Below is a small trained network, with its code and all its weights. Each question gives an input and a class and asks what happens when units are switched off, that is, made to give their printed mean instead of their output.

import numpy as np


def w(rows, s, z=0):
    codes = np.array(rows[::2]) - 128.0
    scale = np.full(codes.shape[1], s)
    scale[-1] = z or s
    return codes * scale


def f(y):
    return np.maximum(y, 0)


def log_softmax(a):
    a = a - a.max(-1, keepdims=True)
    return a - np.log(np.exp(a).sum(-1, keepdims=True))


def net(x, mask):
    res = np.array(x, float).reshape(1, 7) / 4 @ E
    y = f(res @ A[0][:, :-1].T + A[0][:, -1])
    res = res + np.where(mask, y, B[0][:, -1]) @ B[0][:, :-1]
    return log_softmax(res[-1] @ U[:, :-1].T + U[:, -1])


A, B = {}, {}
E = w([
[145,130,130,130,124,124,118,120,139,133,125],'x0',
[146,189,148,139,159,92,173,121,128,150,249],'x1',
[194,107,188,178,160,149,109,138,4,135,123],'x2',
[137,128,125,127,119,130,125,126,128,131,130],'x3',
[147,133,119,125,120,132,131,123,124,126,129],'x4',
[123,124,131,125,132,128,128,127,128,125,130],'x5',
[89,152,115,92,169,226,104,70,126,190,124],'x6',
],0.017)
A[0] = w([
[111,99,132,110,98,139,117,134,144,98,83,203],'N1',
[85,149,76,95,123,164,123,95,167,150,147,152],'N2',
[100,121,83,110,91,141,109,144,175,111,105,214],'N3',
[178,88,173,157,143,91,125,149,64,104,122,142],'N4',
[134,121,161,139,176,208,76,96,92,167,120,129],'N5',
[140,142,136,159,107,72,139,150,139,94,175,159],'N6',
[120,138,110,114,126,135,144,132,128,140,134,92],'N7',
[158,173,177,159,162,119,149,114,91,190,181,76],'N8',
[118,99,126,150,130,168,89,119,88,144,80,154],'N9',
[138,199,153,114,160,84,152,136,122,177,251,137],'N10',
[138,124,144,132,97,93,161,156,168,109,182,160],'N11',
[132,123,101,99,69,87,142,166,149,101,110,191],'N12',
[125,58,115,156,102,121,131,155,124,95,97,213],'N13',
[120,111,152,136,139,77,135,165,135,84,121,254],'N14',
[166,145,149,158,137,94,147,153,112,81,146,97],'N15',
[110,121,118,91,134,178,122,115,137,180,94,169],'N16',
[112,149,93,104,99,81,158,127,192,86,164,223],'N17',
[136,165,138,109,142,162,105,120,82,133,120,87],'N18',
[140,133,149,147,161,111,159,104,101,142,142,75],'N19',
[122,179,133,124,164,146,125,82,141,179,174,99],'N20',
[108,126,80,76,140,138,142,110,159,182,129,138],'N21',
[177,128,184,180,161,157,108,138,47,139,114,137],'N22',
[125,111,104,105,87,147,133,131,141,106,80,176],'N23',
[160,103,149,167,112,98,145,164,84,89,118,158],'N24',
[118,138,107,114,81,88,146,162,171,85,134,205],'N25',
],0.013,0.0068)
B[0] = w([
[148,124,99,112,133,116,78,181,129,70,90,198],'N1',
[140,198,137,66,226,156,144,61,190,79,178,227],'N2',
[145,141,51,113,197,105,77,149,142,78,87,215],'N3',
[182,169,227,93,111,118,96,217,154,144,191,231],'N4',
[102,113,140,78,83,212,210,139,87,149,59,225],'N5',
[109,77,183,194,172,75,114,122,77,175,125,202],'N6',
[133,97,154,126,146,155,135,102,142,119,149,142],'N7',
[61,52,114,143,117,153,146,166,192,160,173,206],'N8',
[155,130,183,68,114,170,149,125,85,119,70,205],'N9',
[45,59,158,170,158,108,185,64,183,225,232,253],'N10',
[182,73,151,233,147,125,123,82,85,188,125,197],'N11',
[147,121,91,159,117,54,125,147,97,105,57,201],'N12',
[176,162,123,103,72,89,70,162,114,66,122,206],'N13',
[169,152,135,143,103,2,93,134,91,104,107,202],'N14',
[140,128,195,159,166,124,105,162,121,171,178,188],'N15',
[160,123,119,62,163,212,103,100,143,133,76,210],'N16',
[115,110,107,202,148,74,149,38,83,144,96,234],'N17',
[95,100,121,120,102,166,169,158,135,177,55,169],'N18',
[92,73,120,153,134,157,114,176,124,150,189,162],'N19',
[71,117,103,123,116,160,217,107,164,86,189,200],'N20',
[132,171,146,79,185,149,113,75,170,104,168,207],'N21',
[80,94,156,120,90,170,141,229,106,156,123,245],'N22',
[147,122,69,104,142,128,75,194,137,86,81,193],'N23',
[203,178,200,112,125,123,35,180,131,103,186,214],'N24',
[113,108,57,191,131,68,135,93,73,162,69,211],'N25',
],0.0077,0.022)
U = w([
[144,142,16,162,88,27,45,165,104,48,41,185],'0',
[105,106,112,220,135,31,184,55,74,182,90,138],'1',
[150,204,73,39,192,191,62,136,219,49,77,182],'2',
[86,170,106,93,153,146,163,13,224,106,211,112],'3',
[205,250,189,60,8,94,58,228,113,51,118,179],'4',
[124,97,185,165,156,108,47,214,153,167,217,93],'5',
[132,107,152,80,64,231,131,136,3,139,5,126],'6',
[29,78,102,102,67,211,216,200,179,154,157,1],'7',
],0.0063,0.0034)

Each question gives the input, the list of numbers given to net, and the class t.
The units are the neurons (one row each of A and B). Each row of codes is followed by its name. A weight is (code - 128) times the scale printed after its matrix; where a second scale follows, it is the last column's (A, B and U).
mask holds one flag per neuron, in row order. A switched-off neuron (its flag False) gives its mean, the last column of its row in B, instead of its output. The means were averaged over made-up inputs and are rounded, as every weight is.
A unit's drop is (log p(t) with every unit on - log p(t) with that unit switched off) / (log p(t) with every unit on - log p(t) with every unit switched off).
The circuit of an input: a set's keep is (log p(t) with only the set's units on - log p(t) with every unit switched off) / (log p(t) with every unit on - log p(t) with every unit switched off). Starting from the 12 units with the biggest drops (on a tie, the unit counted first), units are removed one at a time, each time the one whose removal leaves the highest keep (on an exact tie, the one counted first), for as long as the keep stays at least 0.8.
units of the circuit, in order: the units of the circuit, biggest drop first
unit that matters most: the unit with the biggest drop
top k neurons: the k neurons with the biggest drops, biggest first
drop when u is switched off: that unit's drop, to one decimal
input [0,-1,0,3,4,-2,-6], class 0: unit that matters most : N25
input [0,-8,5,3,-3,-6,0], class 4: units of the circuit, in order : [N13 N4]
input [2,6,0,4,-3,-3,6], class 3: top 2 neurons : [N22 N2]
input [-1,-7,-7,5,-5,-7,0], class 0: top 3 neurons : [N12 N25 N17]
input [6,5,0,-2,5,-2,-7], class 1: top 2 neurons : [N17 N25]
input [1,-3,-7,6,-1,-1,0], class 0: top 3 neurons : [N25 N17 N12]
input [0,-5,0,-2,-2,-2,0], class 0: top 2 neurons : [N4 N2]
input [5,1,5,6,8,8,8], class 7: top 2 neurons : [N8 N20]
input [-8,-5,0,1,8,4,6], class 2: top 2 neurons : [N2 N22]
input [7,0,-4,3,-2,2,6], class 2: top 2 neurons : [N10 N16]
input [1,6,-4,1,1,8,0], class 1: top 2 neurons : [N17 N11]
input [-1,0,-8,0,-1,0,-4], class 0: top 2 neurons : [N10 N3]
input [3,5,-5,-5,-1,-2,0], class 1: drop when N17 is switched off : 0.3
input [-2,7,0,-3,8,8,-5], class 1: units of the circuit, in order : [N17]
input [8,-1,-5,-7,-2,-6,2], class 2: drop when N10 is switched off : 0.2
input [8,5,-5,0,-2,2,0], class 1: drop when N17 is switched off : 0.3
input [2,-1,-1,5,7,4,1], class 2: drop when N10 is switched off : 0.1
